Below are the code and all the weights of a small trained network. Each question names an input and a target symbol and asks about switching units off, where a switched-off unit gives its printed mean instead of its output.

import numpy as np


def w(rows, s, z=0):
    codes = np.array(rows[::2]) - 128.0
    scale = np.full(codes.shape[1], s)
    scale[-1] = z or s
    return codes * scale


def f(y):
    return np.maximum(y, 0)


def softmax(a):
    e = np.exp(a - a.max(-1, keepdims=True))
    return e / e.sum(-1, keepdims=True)


def log_softmax(a):
    a = a - a.max(-1, keepdims=True)
    return a - np.log(np.exp(a).sum(-1, keepdims=True))


def net(x, mask):
    ids = ['αδελπτ'.index(c) for c in x.split()]
    T = len(ids)
    res = E[ids] + P[:T]
    u = 0
    for l in range(2):
        r = res
        for j in range(3):
            rows = slice(2 * j, 2 * j + 2)
            q, k, v = (r @ M[l][rows].T for M in (Q, K, V))
            z = softmax(np.where(np.tri(T) > 0, q @ k.T / 2**0.5, -1e9)) @ v
            o = O[l][rows]
            res = res + np.where(mask[u + j], z, o[:, -1]) @ o[:, :-1]
        u += 3
        y = f(res @ A[l][:, :-1].T + A[l][:, -1])
        res = res + np.where(mask[u : u + 8], y, B[l][:, -1]) @ B[l][:, :-1]
        u += 8
    return log_softmax(res[-1] @ U[:, :-1].T + U[:, -1])


Q, K, V, O, A, B = {}, {}, {}, {}, {}, {}
E = w([
[193,181,68],'α',
[190,156,66],'δ',
[187,98,161],'ε',
[195,125,152],'λ',
[178,159,48],'π',
[142,173,2],'τ',
],0.012)
P = w([
[131,122,149],'0',
[251,117,215],'1',
[80,116,95],'2',
[156,218,204],'3',
[96,115,87],'4',
[142,217,184],'5',
[97,108,81],'6',
[131,214,175],'7',
[112,91,124],'8',
[124,205,172],'9',
[111,70,141],'10',
[123,198,169],'11',
[115,52,157],'12',
],0.017)
Q[0] = w([
[56,109,140],'L0H1',
[189,45,90],'L0H1',
[152,150,10],'L0H2',
[84,187,127],'L0H2',
[105,64,183],'L0H3',
[197,46,122],'L0H3',
],0.013)
K[0] = w([
[158,123,161],'L0H1',
[91,171,134],'L0H1',
[153,126,2],'L0H2',
[67,200,115],'L0H2',
[183,110,146],'L0H3',
[49,131,75],'L0H3',
],0.015)
V[0] = w([
[142,222,195],'L0H1',
[123,42,194],'L0H1',
[200,105,52],'L0H2',
[169,202,86],'L0H2',
[2,65,118],'L0H3',
[130,156,145],'L0H3',
],0.012)
O[0] = w([
[2,162,157,144],'L0H1',
[172,239,97,32],'L0H1',
[89,123,214,225],'L0H2',
[146,60,172,218],'L0H2',
[130,114,50,11],'L0H3',
[134,160,140,138],'L0H3',
],0.0097,0.011)
A[0] = w([
[160,158,83,2],'L0N1',
[180,40,123,68],'L0N2',
[93,75,79,195],'L0N3',
[134,95,31,82],'L0N4',
[2,83,144,116],'L0N5',
[136,136,151,85],'L0N6',
[132,83,166,52],'L0N7',
[76,183,61,178],'L0N8',
],0.012,0.0077)
B[0] = w([
[3,131,245,128],'L0N1',
[196,157,103,166],'L0N2',
[99,102,214,185],'L0N3',
[52,143,158,128],'L0N4',
[89,143,88,247],'L0N5',
[128,127,123,148],'L0N6',
[161,134,117,190],'L0N7',
[76,78,168,129],'L0N8',
],0.014,0.015)
Q[1] = w([
[148,100,177],'L1H1',
[72,180,148],'L1H1',
[82,4,117],'L1H2',
[173,113,125],'L1H2',
[107,75,119],'L1H3',
[139,204,119],'L1H3',
],0.014)
K[1] = w([
[137,247,173],'L1H1',
[103,133,103],'L1H1',
[186,160,72],'L1H2',
[159,151,168],'L1H2',
[137,133,39],'L1H3',
[110,99,175],'L1H3',
],0.015)
V[1] = w([
[169,97,167],'L1H1',
[147,173,171],'L1H1',
[154,4,71],'L1H2',
[81,125,164],'L1H2',
[201,170,108],'L1H3',
[60,51,127],'L1H3',
],0.011)
O[1] = w([
[129,186,110,250],'L1H1',
[66,84,142,254],'L1H1',
[173,98,7,122],'L1H2',
[123,203,116,135],'L1H2',
[114,7,173,178],'L1H3',
[158,185,79,44],'L1H3',
],0.012,0.0084)
A[1] = w([
[95,81,144,189],'L1N1',
[207,45,129,11],'L1N2',
[169,134,62,2],'L1N3',
[103,143,188,162],'L1N4',
[196,166,6,118],'L1N5',
[30,103,106,122],'L1N6',
[125,99,86,24],'L1N7',
[159,154,22,76],'L1N8',
],0.013,0.008)
B[1] = w([
[174,118,70,252],'L1N1',
[80,138,171,191],'L1N2',
[107,42,220,130],'L1N3',
[130,74,133,243],'L1N4',
[51,44,210,136],'L1N5',
[184,186,164,236],'L1N6',
[7,48,170,143],'L1N7',
[181,54,110,133],'L1N8',
],0.011,0.023)
U = w([
[11,133,107,184],'α',
[106,131,196,34],'δ',
[246,78,41,208],'ε',
[82,51,56,140],'λ',
[171,102,88,153],'π',
[254,116,206,7],'τ',
],0.0074,0.011)

Each question gives the input, a string of symbols that net reads in full, and the target symbol t.
The units are the heads (2 rows each of Q, K, V and O) and the neurons (one row each of A and B). Each row of codes is followed by its name. A weight is (code - 128) times the scale printed after its matrix; where a second scale follows, it is the last column's (O, A, B and U).
mask holds one flag per unit, layer by layer, with each layer's heads first. A switched-off unit (its flag False) gives its mean, the last column of its rows in O or B, instead of its output. The means were averaged over made-up inputs and are rounded, as every weight is.
A unit's drop is (log p(t) with every unit on - log p(t) with that unit switched off) / (log p(t) with every unit on - log p(t) with every unit switched off).
The circuit of an input: a set's keep is (log p(t) with only the set's units on - log p(t) with every unit switched off) / (log p(t) with every unit on - log p(t) with every unit switched off). Starting from the 12 units with the biggest drops (on a tie, the unit counted first), units are removed one at a time, each time the one whose removal leaves the highest keep (on an exact tie, the one counted first), for as long as the keep stays at least 0.8.
circuit, biggest first: the units of the circuit, biggest drop first
unit that matters most: the unit with the biggest drop
k most important neurons: the k neurons with the biggest drops, biggest first
top k neurons in layer l: the k neurons of layer l with the biggest drops, biggest first
heads that matter: for each layer, one digit per head in row order, 1 if its drop is at least 0.15 and else 0, layers parted by /
input α α τ π ε, target α: 3 most important neurons -> (L0N5; L0N3; L1N1)
input α δ π τ τ δ π, target α: circuit, biggest first -> (L1H3; L1N5)
input ε τ π τ ε, target τ: unit that matters most -> L0N3
input λ α δ ε δ τ τ τ τ λ τ, target δ: 2 most important neurons -> (L0N3; L0N5)
input λ τ α λ τ τ δ, target δ: 3 most important neurons -> (L0N3; L0N5; L0N2)
input α α δ ε λ τ α λ τ, target α: circuit, biggest first -> (L1H3; L1N1)
input λ ε τ, target δ: circuit, biggest first -> (L0H1; L1H2; L1N6)
input λ τ τ τ α, target δ: circuit, biggest first -> (L0H1; L1H2)
input τ λ π π τ α α δ α, target λ: 4 most important neurons -> (L1N2; L1N7; L1N1; L0N7)
input π π λ π τ δ δ π δ τ π τ α, target ε: circuit, biggest first -> (L1H2; L1N2; L0H3)
input ε τ ε, target τ: heads that matter -> 110 / 010
input λ λ τ π τ π δ τ π, target δ: top 2 neurons in layer 0 -> (L0N3; L0N2)
input α π α ε τ α τ τ δ π π ε α, target α: 3 most important neurons -> (L0N3; L0N5; L1N1)
input α π α δ α ε α π ε, target α: circuit, biggest first -> (L0N5; L0H1)
input α τ α α λ, target α: 4 most important neurons -> (L0N5; L1N1; L1N6; L1N4)
input λ τ λ τ λ τ τ δ π, target δ: unit that matters most -> L0H1
input τ π ε τ τ π α τ δ, target λ: 4 most important neurons -> (L1N1; L1N7; L1N2; L0N2)
input π τ τ α τ π π τ π, target ε: top 4 neurons in layer 0 -> (L0N3; L0N5; L0N2; L0N7)
input λ τ τ α δ, target δ: top 4 neurons in layer 0 -> (L0N3; L0N2; L0N5; L0N7)
input α α τ δ δ π ε τ π τ τ λ λ, target α: 2 most important neurons -> (L0N3; L0N5)
input τ ε τ τ α, target λ: most important neuron -> (L1N1)
input α π τ τ τ τ τ τ δ τ δ, target α: heads that matter -> 111 / 001
input α λ τ ε π, target α: circuit, biggest first -> (L1H3; L1N1)
input π π π λ π τ α α τ τ λ, target ε: 3 most important neurons -> (L0N3; L0N2; L0N5)
input α δ π λ π τ π τ λ τ τ, target α: circuit, biggest first -> (L0N5; L0H1)
input ε τ α λ ε λ τ τ π λ τ ε τ, target τ: 2 most important neurons -> (L0N3; L1N6)
